Below are the code and all the weights of a small trained network. Each question names an input and a class and asks about switching units off, where a switched-off unit gives its printed mean instead of its output.

import numpy as np


def w(rows, s, z=0):
    codes = np.array(rows[::2]) - 128.0
    scale = np.full(codes.shape[1], s)
    scale[-1] = z or s
    return codes * scale


def f(y):
    return np.maximum(y, 0)


def log_softmax(a):
    a = a - a.max(-1, keepdims=True)
    return a - np.log(np.exp(a).sum(-1, keepdims=True))


def net(x, mask):
    res = np.array(x, float).reshape(1, 5) / 4 @ E
    y = f(res @ A[0][:, :-1].T + A[0][:, -1])
    res = res + np.where(mask, y, B[0][:, -1]) @ B[0][:, :-1]
    return log_softmax(res[-1] @ U[:, :-1].T + U[:, -1])


A, B = {}, {}
E = w([
[128,129,128,129],'x0',
[252,121,173,180],'x1',
[80,70,241,120],'x2',
[125,12,65,170],'x3',
[126,129,128,136],'x4',
],0.014)
A[0] = w([
[82,82,138,152,149],'n1',
[94,135,232,154,89],'n2',
[179,222,145,146,151],'n3',
[141,80,97,141,170],'n4',
[145,150,52,125,196],'n5',
[183,95,146,95,66],'n6',
[73,160,95,100,73],'n7',
[195,127,73,164,57],'n8',
[105,110,217,143,188],'n9',
[65,22,157,101,136],'n10',
[89,150,104,107,73],'n11',
[45,174,80,91,64],'n12',
[172,187,157,97,150],'n13',
[147,157,21,127,77],'n14',
[201,173,111,147,149],'n15',
[148,176,16,132,138],'n16',
[117,185,161,109,191],'n17',
[115,171,158,109,190],'n18',
[99,92,235,149,47],'n19',
[79,123,133,150,88],'n20',
[140,125,162,113,55],'n21',
[238,85,166,156,96],'n22',
[61,90,148,106,121],'n23',
[192,109,155,143,134],'n24',
[191,217,152,154,157],'n25',
[113,216,174,112,182],'n26',
[132,91,107,160,173],'n27',
[94,222,189,111,75],'n28',
[102,156,55,172,45],'n29',
[170,104,152,141,57],'n30',
[109,182,170,95,52],'n31',
[145,55,79,175,77],'n32',
[112,169,118,118,70],'n33',
[118,177,157,106,186],'n34',
[203,98,170,167,30],'n35',
[204,156,121,102,175],'n36',
[110,196,171,100,102],'n37',
[115,112,207,138,25],'n38',
[31,156,85,91,208],'n39',
[212,248,117,163,194],'n40',
[138,160,48,129,140],'n41',
[134,109,129,112,11],'n42',
[36,32,126,92,148],'n43',
[173,86,138,154,122],'n44',
[104,216,182,90,142],'n45',
],0.013,0.011)
B[0] = w([
[109,158,160,125,169],'n1',
[201,101,88,151,181],'n2',
[54,204,172,123,210],'n3',
[129,77,144,106,174],'n4',
[158,169,49,176,205],'n5',
[154,81,154,111,144],'n6',
[159,158,47,201,163],'n7',
[92,203,104,180,172],'n8',
[145,60,184,71,198],'n9',
[46,168,190,103,198],'n10',
[156,164,81,180,150],'n11',
[168,131,47,184,183],'n12',
[65,165,136,157,192],'n13',
[186,39,156,86,193],'n14',
[55,183,147,128,195],'n15',
[199,47,90,125,219],'n16',
[178,159,71,202,193],'n17',
[151,146,89,173,184],'n18',
[235,118,46,184,178],'n19',
[101,129,165,118,142],'n20',
[178,207,78,194,137],'n21',
[223,90,53,164,200],'n22',
[80,147,193,87,170],'n23',
[156,144,54,181,177],'n24',
[62,180,173,124,215],'n25',
[209,116,53,169,211],'n26',
[117,111,146,87,170],'n27',
[182,10,163,82,187],'n28',
[129,74,174,62,160],'n29',
[194,53,151,62,147],'n30',
[148,63,218,39,158],'n31',
[198,98,65,154,176],'n32',
[75,197,126,166,143],'n33',
[177,157,58,191,186],'n34',
[234,9,164,69,169],'n35',
[70,157,144,120,193],'n36',
[168,41,146,86,177],'n37',
[178,190,43,213,156],'n38',
[231,41,144,52,224],'n39',
[70,194,203,129,251],'n40',
[188,76,98,129,193],'n41',
[147,145,160,104,128],'n42',
[58,182,189,114,208],'n43',
[149,135,76,153,164],'n44',
[191,77,77,131,204],'n45',
],0.011,0.021)
U = w([
[188,137,59,188,68],'0',
[194,9,181,52,95],'1',
[76,214,226,97,254],'2',
],0.016,0.0068)

Each question gives the input, the list of numbers given to net, and the class t.
The units are the neurons (one row each of A and B). Each row of codes is followed by its name. A weight is (code - 128) times the scale printed after its matrix; where a second scale follows, it is the last column's (A, B and U).
mask holds one flag per neuron, in row order. A switched-off neuron (its flag False) gives its mean, the last column of its row in B, instead of its output. The means were averaged over made-up inputs and are rounded, as every weight is.
A unit's drop is (log p(t) with every unit on - log p(t) with that unit switched off) / (log p(t) with every unit on - log p(t) with every unit switched off).
The circuit of an input: a set's keep is (log p(t) with only the set's units on - log p(t) with every unit switched off) / (log p(t) with every unit on - log p(t) with every unit switched off). Starting from the 12 units with the biggest drops (on a tie, the unit counted first), units are removed one at a time, each time the one whose removal leaves the highest keep (on an exact tie, the one counted first), for as long as the keep stays at least 0.8.
circuit, biggest first: the units of the circuit, biggest drop first
top k neurons: the k neurons with the biggest drops, biggest first
drop of u: that unit's drop, to one decimal
input [-5,0,1,-8,-3], class 1: top 4 neurons => [n28 n31 n37 n5]
input [-7,8,-4,-6,2], class 2: circuit, biggest first => [n40]
input [0,1,-6,-5,-1], class 2: circuit, biggest first => [n40 n25]
input [1,1,4,-5,2], class 0: top 2 neurons => [n39 n17]
input [-5,-6,1,-7,3], class 1: top 4 neurons => [n28 n39 n31 n37]
input [-5,-4,7,1,5], class 2: top 2 neurons => [n43 n10]
input [3,-3,1,-4,4], class 1: top 4 neurons => [n28 n5 n39 n31]
input [6,5,8,-7,0], class 0: top 2 neurons => [n38 n19]
input [-5,2,6,-3,7], class 0: top 2 neurons => [n38 n39]
input [-8,-7,2,-7,3], class 1: top 2 neurons => [n28 n39]
input [-7,-2,0,6,-2], class 1: top 2 neurons => [n40 n3]
input [-1,-5,-8,1,-1], class 1: top 4 neurons => [n14 n39 n29 n16]
input [-4,1,4,-4,1], class 0: top 2 neurons => [n39 n14]
input [0,6,8,-7,-3], class 0: circuit, biggest first => [n38]
input [2,-5,1,-2,-1], class 1: top 2 neurons => [n39 n5]
input [5,0,-8,4,1], class 1: top 2 neurons => [n14 n29]
input [6,-8,1,7,-2], class 2: top 2 neurons => [n43 n10]
input [-6,6,6,-7,-5], class 0: drop of n6 => 0.0
input [-7,0,-1,8,-2], class 1: drop of n12 => 0.1
input [3,-7,-3,2,4], class 1: top neuron => [n39]
input [-7,-8,-1,7,-8], class 1: drop of n39 => 0.2
input [-6,8,-6,-3,-4], class 2: drop of n40 => 0.2
